Below is a small trained network, with its code and all its weights. Each question gives an input and a class and asks what happens when units are switched off, that is, made to give their printed mean instead of their output.

import numpy as np


def w(rows, s, z=0):
    codes = np.array(rows[::2]) - 128.0
    scale = np.full(codes.shape[1], s)
    scale[-1] = z or s
    return codes * scale


def norm(h):
    return h / np.sqrt((h * h).mean(-1, keepdims=True) + 1e-5)


def f(y):
    return np.maximum(y, 0)


def log_softmax(a):
    a = a - a.max(-1, keepdims=True)
    return a - np.log(np.exp(a).sum(-1, keepdims=True))


def net(x, mask):
    res = np.array(x, float).reshape(1, 2) / 4 @ E
    u = 0
    for l in range(2):
        y = f(norm(res) @ A[l][:, :-1].T + A[l][:, -1])
        res = res + np.where(mask[u : u + 7], y, B[l][:, -1]) @ B[l][:, :-1]
        u += 7
    return log_softmax(norm(res)[-1] @ U[:, :-1].T + U[:, -1])


A, B = {}, {}
E = w([
[253,102,155],'x0',
[145,133,201],'x1',
],0.0038)
A[0] = w([
[84,140,144,59],'0.n0',
[127,119,128,89],'0.n1',
[160,102,153,8],'0.n2',
[168,254,157,184],'0.n3',
[6,146,161,188],'0.n4',
[165,134,196,172],'0.n5',
[80,183,86,74],'0.n6',
],0.0085,0.0016)
B[0] = w([
[100,126,89,161],'0.n0',
[140,134,115,128],'0.n1',
[79,103,182,149],'0.n2',
[183,101,138,161],'0.n3',
[52,254,129,254],'0.n4',
[236,88,216,183],'0.n5',
[95,52,110,193],'0.n6',
],0.006)
A[1] = w([
[156,118,181,96],'1.n0',
[174,112,240,128],'1.n1',
[179,149,206,100],'1.n2',
[108,53,132,136],'1.n3',
[165,254,193,1],'1.n4',
[87,145,122,73],'1.n5',
[42,180,56,136],'1.n6',
],0.0093,0.0027)
B[1] = w([
[144,90,159,166],'1.n0',
[154,108,168,209],'1.n1',
[152,141,209,187],'1.n2',
[135,85,80,143],'1.n3',
[139,208,1,157],'1.n4',
[137,156,164,164],'1.n5',
[74,133,189,254],'1.n6',
],0.0091,0.007)
U = w([
[216,250,146,29],'0',
[99,39,45,99],'1',
[57,203,142,215],'2',
[157,123,117,2],'3',
[249,97,211,200],'4',
[239,86,26,88],'5',
],0.017,0.0079)

Each question gives the input, the list of numbers given to net, and the class t.
The units are the neurons (one row each of A and B). Each row of codes is followed by its name. A weight is (code - 128) times the scale printed after its matrix; where a second scale follows, it is the last column's (A, B and U).
mask holds one flag per neuron, layer by layer. A switched-off neuron (its flag False) gives its mean, the last column of its row in B, instead of its output. The means were averaged over made-up inputs and are rounded, as every weight is.
A unit's drop is (log p(t) with every unit on - log p(t) with that unit switched off) / (log p(t) with every unit on - log p(t) with every unit switched off).
The circuit of an input: a set's keep is (log p(t) with only the set's units on - log p(t) with every unit switched off) / (log p(t) with every unit on - log p(t) with every unit switched off). Starting from the 12 units with the biggest drops (on a tie, the unit counted first), units are removed one at a time, each time the one whose removal leaves the highest keep (on an exact tie, the one counted first), for as long as the keep stays at least 0.8.
circuit, biggest first: the units of the circuit, biggest drop first
k most important neurons: the k neurons with the biggest drops, biggest first
drop of u: that unit's drop, to one decimal
input [4,-5], class 5: circuit, biggest first : [1.n6; 0.n4; 0.n5; 1.n2]
input [0,1], class 4: most important neuron : [0.n4]
input [5,-7], class 5: circuit, biggest first : [1.n6; 1.n2]
input [3,-7], class 5: circuit, biggest first : [0.n4; 1.n6; 1.n2]
input [-3,8], class 0: circuit, biggest first : [1.n4; 0.n5; 1.n6]
input [0,-4], class 1: 2 most important neurons : [0.n4; 1.n3]
input [7,-8], class 5: 2 most important neurons : [1.n6; 0.n5]
input [1,-6], class 1: drop of 1.n3 : 0.1
input [4,-6], class 5: drop of 0.n5 : 0.4
input [1,-8], class 1: drop of 0.n4 : 0.8
